Below are the code and all the weights of a small trained network. Each question names an input and a target symbol and asks about switching units off, where a switched-off unit gives its printed mean instead of its output.

import numpy as np


def w(rows, s, z=0):
    codes = np.array(rows[::2]) - 128.0
    scale = np.full(codes.shape[1], s)
    scale[-1] = z or s
    return codes * scale


def norm(h):
    return h / np.sqrt((h * h).mean(-1, keepdims=True) + 1e-5)


def f(y):
    return np.maximum(y, 0)


def softmax(a):
    e = np.exp(a - a.max(-1, keepdims=True))
    return e / e.sum(-1, keepdims=True)


def log_softmax(a):
    a = a - a.max(-1, keepdims=True)
    return a - np.log(np.exp(a).sum(-1, keepdims=True))


def net(x, mask):
    ids = ['Σβδζξπτω'.index(c) for c in x.split()]
    T = len(ids)
    res = E[ids] + P[:T]
    u = 0
    for l in range(2):
        q, k, v = (norm(res) @ M[l].T for M in (Q, K, V))
        z = softmax(np.where(np.tri(T) > 0, q @ k.T / 4**0.5, -1e9)) @ v
        res = res + np.where(mask[u], z, O[l][:, -1]) @ O[l][:, :-1]
        u += 1
        y = f(norm(res) @ A[l][:, :-1].T + A[l][:, -1])
        res = res + np.where(mask[u : u + 8], y, B[l][:, -1]) @ B[l][:, :-1]
        u += 8
    return log_softmax(norm(res)[-1] @ U[:, :-1].T + U[:, -1])


Q, K, V, O, A, B = {}, {}, {}, {}, {}, {}
E = w([
[183,127,110,95],'Σ',
[212,162,72,97],'β',
[182,87,94,169],'δ',
[48,135,183,176],'ζ',
[152,201,152,80],'ξ',
[177,165,85,99],'π',
[130,158,34,185],'τ',
[138,116,21,8],'ω',
],0.017)
P = w([
[73,84,58,3],'0',
[96,96,95,62],'1',
[98,103,122,95],'2',
[104,113,139,115],'3',
[115,128,156,134],'4',
[129,144,166,157],'5',
[142,164,184,177],'6',
[157,187,207,198],'7',
[169,197,231,219],'8',
[183,215,233,221],'9',
],0.0048)
Q[0] = w([
[7,44,205,194],'L0H0',
[225,206,71,86],'L0H0',
[126,84,110,143],'L0H0',
[143,152,84,99],'L0H0',
],0.02)
K[0] = w([
[179,104,14,1],'L0H0',
[48,137,217,241],'L0H0',
[220,93,87,109],'L0H0',
[131,121,252,179],'L0H0',
],0.01)
V[0] = w([
[185,150,192,124],'L0H0',
[137,15,72,229],'L0H0',
[212,113,187,105],'L0H0',
[184,255,67,187],'L0H0',
],0.0065)
O[0] = w([
[142,117,129,107,51],'L0H0',
[143,98,85,222,124],'L0H0',
[124,2,179,75,1],'L0H0',
[154,232,16,88,182],'L0H0',
],0.0088,0.00097)
A[0] = w([
[188,133,211,116,191],'L0N0',
[153,87,155,209,252],'L0N1',
[178,120,66,183,39],'L0N2',
[2,148,149,114,35],'L0N3',
[117,68,131,73,7],'L0N4',
[138,190,135,168,181],'L0N5',
[149,155,170,71,221],'L0N6',
[128,165,121,100,139],'L0N7',
],0.014,0.002)
B[0] = w([
[45,98,185,34,200],'L0N0',
[174,211,114,1,234],'L0N1',
[176,61,167,100,253],'L0N2',
[228,128,160,252,178],'L0N3',
[36,61,166,226,149],'L0N4',
[99,79,177,116,214],'L0N5',
[85,187,162,91,213],'L0N6',
[70,59,122,112,183],'L0N7',
],0.0069,0.0075)
Q[1] = w([
[147,101,58,182],'L1H0',
[90,75,199,103],'L1H0',
[22,145,133,16],'L1H0',
[2,197,114,179],'L1H0',
],0.0095)
K[1] = w([
[99,42,114,231],'L1H0',
[107,92,176,52],'L1H0',
[155,132,79,7],'L1H0',
[52,169,31,77],'L1H0',
],0.014)
V[1] = w([
[106,26,32,144],'L1H0',
[203,123,136,83],'L1H0',
[69,81,117,180],'L1H0',
[135,2,142,99],'L1H0',
],0.0071)
O[1] = w([
[63,21,40,158,39],'L1H0',
[163,2,108,124,245],'L1H0',
[200,227,103,169,2],'L1H0',
[116,79,118,63,163],'L1H0',
],0.0064,0.0027)
A[1] = w([
[171,172,161,97,214],'L1N0',
[175,208,34,118,146],'L1N1',
[96,158,3,132,109],'L1N2',
[181,82,116,139,143],'L1N3',
[97,63,254,172,254],'L1N4',
[5,141,133,88,72],'L1N5',
[149,131,162,53,58],'L1N6',
[190,130,121,118,154],'L1N7',
],0.013,0.0038)
B[1] = w([
[116,107,105,9,250],'L1N0',
[110,224,128,254,192],'L1N1',
[227,136,162,254,177],'L1N2',
[131,53,182,40,186],'L1N3',
[232,236,207,219,253],'L1N4',
[35,90,48,215,209],'L1N5',
[154,152,204,97,234],'L1N6',
[44,119,130,162,193],'L1N7',
],0.008,0.0074)
U = w([
[8,181,118,29,138],'Σ',
[238,18,122,106,172],'β',
[251,201,45,63,24],'δ',
[233,176,99,230,252],'ζ',
[32,109,204,185,68],'ξ',
[188,135,186,178,72],'π',
[119,255,31,111,77],'τ',
[72,115,70,146,178],'ω',
],0.0092,0.0036)

Each question gives the input, a string of symbols that net reads in full, and the target symbol t.
The units are the heads (4 rows each of Q, K, V and O) and the neurons (one row each of A and B). Each row of codes is followed by its name. A weight is (code - 128) times the scale printed after its matrix; where a second scale follows, it is the last column's (O, A, B and U).
mask holds one flag per unit, layer by layer, with each layer's heads first. A switched-off unit (its flag False) gives its mean, the last column of its rows in O or B, instead of its output. The means were averaged over made-up inputs and are rounded, as every weight is.
A unit's drop is (log p(t) with every unit on - log p(t) with that unit switched off) / (log p(t) with every unit on - log p(t) with every unit switched off).
The circuit of an input: a set's keep is (log p(t) with only the set's units on - log p(t) with every unit switched off) / (log p(t) with every unit on - log p(t) with every unit switched off). Starting from the 12 units with the biggest drops (on a tie, the unit counted first), units are removed one at a time, each time the one whose removal leaves the highest keep (on an exact tie, the one counted first), for as long as the keep stays at least 0.8.
units of the circuit, in order: the units of the circuit, biggest drop first
top k neurons: the k neurons with the biggest drops, biggest first
top k neurons in layer l: the k neurons of layer l with the biggest drops, biggest first
drop of u: that unit's drop, to one decimal
input ξ τ Σ, target ζ: units of the circuit, in order : [L0H0 L1N2]
input ξ Σ τ δ Σ δ Σ Σ, target β: units of the circuit, in order : [L0H0 L1H0]
input ξ ξ τ Σ δ π π ζ, target ζ: units of the circuit, in order : [L1N4]
input ξ τ ω ω ω, target ζ: units of the circuit, in order : [L1N2 L0H0 L0N1]
input Σ Σ π τ β β π, target ζ: units of the circuit, in order : [L0H0 L1N2]
input Σ ξ ζ δ δ, target δ: top 2 neurons in layer 0 : [L0N1 L0N3]
input β π π, target τ: top 2 neurons in layer 1 : [L1N4 L1N1]
input ω ζ π β ξ β δ τ, target τ: top 4 neurons in layer 0 : [L0N0 L0N1 L0N3 L0N6]
input τ β π ζ Σ Σ, target Σ: top 3 neurons in layer 0 : [L0N0 L0N3 L0N1]
input δ δ δ Σ β ζ τ, target τ: top 2 neurons : [L0N3 L0N2]
input τ ω π ζ δ, target δ: top 3 neurons in layer 0 : [L0N1 L0N3 L0N0]
input τ ζ δ π ξ Σ, target Σ: top 3 neurons in layer 0 : [L0N0 L0N1 L0N3]
input ξ δ δ τ ζ ξ ξ ω, target ω: top 2 neurons in layer 1 : [L1N4 L1N5]
input δ τ ω ζ δ Σ Σ ξ ω, target ω: top 2 neurons : [L0N2 L1N4]
input ξ δ ω τ ξ π, target Σ: top neuron : [L1N4]
input δ π δ δ ζ δ ξ, target ξ: top 2 neurons : [L0N1 L1N5]
input ξ π ζ τ δ δ ξ, target ξ: top 2 neurons in layer 0 : [L0N1 L0N0]
input ω Σ β β Σ ω ω π, target τ: top 2 neurons in layer 1 : [L1N1 L1N4]
input π β π Σ, target ξ: top 4 neurons in layer 0 : [L0N4 L0N1 L0N2 L0N7]
input Σ β τ δ π, target β: top neuron in layer 0 : [L0N2]
input δ δ Σ Σ ξ, target Σ: drop of L0N2 : 0.1
input δ τ β, target ζ: drop of L0N5 : 0.0
